Here is a tiny trained network, its code and every weight. The questions are about switching its units off for an input and a target symbol, where a switched-off unit gives its printed mean instead of its output.

import numpy as np


def w(rows, s, z=0):
    codes = np.array(rows[::2]) - 128.0
    scale = np.full(codes.shape[1], s)
    scale[-1] = z or s
    return codes * scale


def norm(h):
    return h / np.sqrt((h * h).mean(-1, keepdims=True) + 1e-5)


def f(y):
    return y / 2 * (1 + np.tanh(0.7978845608 * (y + 0.044715 * y**3)))


def softmax(a):
    e = np.exp(a - a.max(-1, keepdims=True))
    return e / e.sum(-1, keepdims=True)


def log_softmax(a):
    a = a - a.max(-1, keepdims=True)
    return a - np.log(np.exp(a).sum(-1, keepdims=True))


def net(x, mask):
    ids = ['ΞΨαζημ'.index(c) for c in x.split()]
    T = len(ids)
    res = E[ids] + P[:T]
    u = 0
    for l in range(2):
        r = norm(res)
        for j in range(2):
            rows = slice(2 * j, 2 * j + 2)
            q, k, v = (r @ M[l][rows].T for M in (Q, K, V))
            z = softmax(np.where(np.tri(T) > 0, q @ k.T / 2**0.5, -1e9)) @ v
            o = O[l][rows]
            res = res + np.where(mask[u + j], z, o[:, -1]) @ o[:, :-1]
        u += 2
        y = f(norm(res) @ A[l][:, :-1].T + A[l][:, -1])
        res = res + np.where(mask[u : u + 4], y, B[l][:, -1]) @ B[l][:, :-1]
        u += 4
    return log_softmax(norm(res)[-1] @ U[:, :-1].T + U[:, -1])


Q, K, V, O, A, B = {}, {}, {}, {}, {}, {}
E = w([
[174,191,209,55,147],'Ξ',
[47,75,99,157,142],'Ψ',
[230,24,42,168,213],'α',
[113,110,178,75,67],'ζ',
[178,152,55,198,125],'η',
[136,159,144,163,248],'μ',
],0.017)
P = w([
[53,160,118,2,124],'0',
[61,195,105,54,130],'1',
[70,179,102,136,131],'2',
[75,150,135,211,105],'3',
[124,176,112,156,102],'4',
[128,145,152,242,91],'5',
[180,193,133,132,90],'6',
[179,165,182,233,60],'7',
[233,180,151,134,74],'8',
[212,166,135,138,71],'9',
],0.006)
Q[0] = w([
[114,95,118,169,141],'L0H0',
[72,66,62,254,173],'L0H0',
[204,148,154,141,118],'L0H1',
[120,140,139,117,92],'L0H1',
],0.059)
K[0] = w([
[104,90,136,199,138],'L0H0',
[55,74,137,211,129],'L0H0',
[254,147,171,161,126],'L0H1',
[124,97,165,89,67],'L0H1',
],0.036)
V[0] = w([
[207,135,215,184,121],'L0H0',
[149,109,129,140,116],'L0H0',
[32,115,58,52,253],'L0H1',
[185,168,164,180,251],'L0H1',
],0.013)
O[0] = w([
[206,53,201,67,148,2],'L0H0',
[143,101,124,95,129,92],'L0H0',
[157,16,220,202,150,115],'L0H1',
[254,222,171,246,136,202],'L0H1',
],0.008,0.0053)
A[0] = w([
[153,186,165,115,44,99],'L0N0',
[147,114,106,70,26,56],'L0N1',
[185,107,3,140,150,5],'L0N2',
[211,8,90,129,127,87],'L0N3',
],0.025,0.0027)
B[0] = w([
[93,141,174,28,97,231],'L0N0',
[122,197,6,149,187,254],'L0N1',
[203,66,124,171,80,244],'L0N2',
[221,7,182,142,182,184],'L0N3',
],0.021,0.0072)
Q[1] = w([
[87,148,218,126,61],'L1H0',
[149,101,221,182,19],'L1H0',
[202,100,152,169,251],'L1H1',
[157,99,156,104,213],'L1H1',
],0.019)
K[1] = w([
[170,170,85,98,111],'L1H0',
[162,252,135,191,93],'L1H0',
[71,21,147,134,136],'L1H1',
[75,131,134,153,85],'L1H1',
],0.025)
V[1] = w([
[42,185,220,212,45],'L1H0',
[53,127,149,142,48],'L1H0',
[141,37,80,32,104],'L1H1',
[57,152,176,105,254],'L1H1',
],0.019)
O[1] = w([
[105,40,251,240,104,255],'L1H0',
[186,124,228,117,63,45],'L1H0',
[177,93,72,52,117,69],'L1H1',
[87,161,80,82,228,108],'L1H1',
],0.011,0.0048)
A[1] = w([
[176,95,162,153,130,254],'L1N0',
[116,223,185,218,186,98],'L1N1',
[61,156,93,135,69,54],'L1N2',
[117,142,103,137,5,5],'L1N3',
],0.028,0.0024)
B[1] = w([
[74,149,57,119,131,225],'L1N0',
[104,229,215,241,94,253],'L1N1',
[182,135,71,168,151,194],'L1N2',
[76,79,119,108,3,184],'L1N3',
],0.025,0.016)
U = w([
[124,141,194,46,154,201],'Ξ',
[1,74,167,101,189,44],'Ψ',
[226,86,162,126,164,194],'α',
[105,173,61,90,176,152],'ζ',
[85,97,118,105,33,8],'η',
[89,176,196,184,151,194],'μ',
],0.0093,0.0018)

Each question gives the input, a string of symbols that net reads in full, and the target symbol t.
The units are the heads (2 rows each of Q, K, V and O) and the neurons (one row each of A and B). Each row of codes is followed by its name. A weight is (code - 128) times the scale printed after its matrix; where a second scale follows, it is the last column's (O, A, B and U).
mask holds one flag per unit, layer by layer, with each layer's heads first. A switched-off unit (its flag False) gives its mean, the last column of its rows in O or B, instead of its output. The means were averaged over made-up inputs and are rounded, as every weight is.
A unit's drop is (log p(t) with every unit on - log p(t) with that unit switched off) / (log p(t) with every unit on - log p(t) with every unit switched off).
The circuit of an input: a set's keep is (log p(t) with only the set's units on - log p(t) with every unit switched off) / (log p(t) with every unit on - log p(t) with every unit switched off). Starting from all 12 units, units are removed one at a time, each time the one whose removal leaves the highest keep (on an exact tie, the one counted first), for as long as the keep stays at least 0.8.
circuit, biggest first: the units of the circuit, biggest drop first
most important unit: the unit with the biggest drop
top k neurons: the k neurons with the biggest drops, biggest first
k most important neurons of layer l: the k neurons of layer l with the biggest drops, biggest first
heads that matter: for each layer, one digit per head in row order, 1 if its drop is at least 0.15 and else 0, layers parted by /
drop when u is switched off: that unit's drop, to one decimal
input μ Ξ μ ζ Ξ ζ ζ ζ Ψ, target ζ: circuit, biggest first => (L1H0)
input ζ Ξ Ψ η ζ, target η: 2 most important neurons of layer 0 => (L0N3; L0N0)
input Ξ η μ μ ζ Ξ α ζ η ζ, target ζ: heads that matter => 00 / 00
input Ψ α Ξ Ξ ζ ζ Ψ Ψ η Ξ, target η: 2 most important neurons of layer 0 => (L0N0; L0N3)
input Ξ η Ψ, target η: top 3 neurons => (L0N3; L0N0; L0N1)
input α η α Ψ Ξ ζ η ζ, target η: heads that matter => 11 / 11
input ζ ζ Ψ, target ζ: circuit, biggest first => (L1H0; L1N1)
input Ψ η Ξ Ξ, target η: circuit, biggest first => (L0N1; L1H1)
input α ζ Ξ α Ψ ζ ζ Ξ, target ζ: top 2 neurons => (L1N1; L0N2)
input ζ μ μ μ Ψ α ζ ζ Ξ, target ζ: top 3 neurons => (L0N0; L0N1; L1N1)
input ζ η η η μ Ξ Ξ η α, target α: 2 most important neurons of layer 0 => (L0N3; L0N2)
input η Ψ μ ζ Ψ, target Ψ: top 2 neurons => (L1N1; L0N1)
input Ψ μ Ξ Ψ Ψ, target Ψ: heads that matter => 01 / 00
input η μ η η μ Ξ ζ Ξ, target Ξ: most important unit => L0N2
input ζ Ψ η, target η: 2 most important neurons of layer 1 => (L1N3; L1N1)
input ζ Ξ η Ψ, target η: top 4 neurons => (L0N0; L0N3; L1N3; L1N1)
input α ζ α η ζ μ α, target α: 2 most important neurons of layer 0 => (L0N3; L0N1)
input α ζ η, target η: drop when L1N3 is switched off => 0.1
input ζ η α α ζ ζ ζ ζ ζ, target ζ: drop when L0N1 is switched off => 1.0
input ζ Ξ Ξ ζ ζ ζ Ψ Ξ Ψ Ξ, target Ξ: most important neuron of layer 0 => (L0N0)
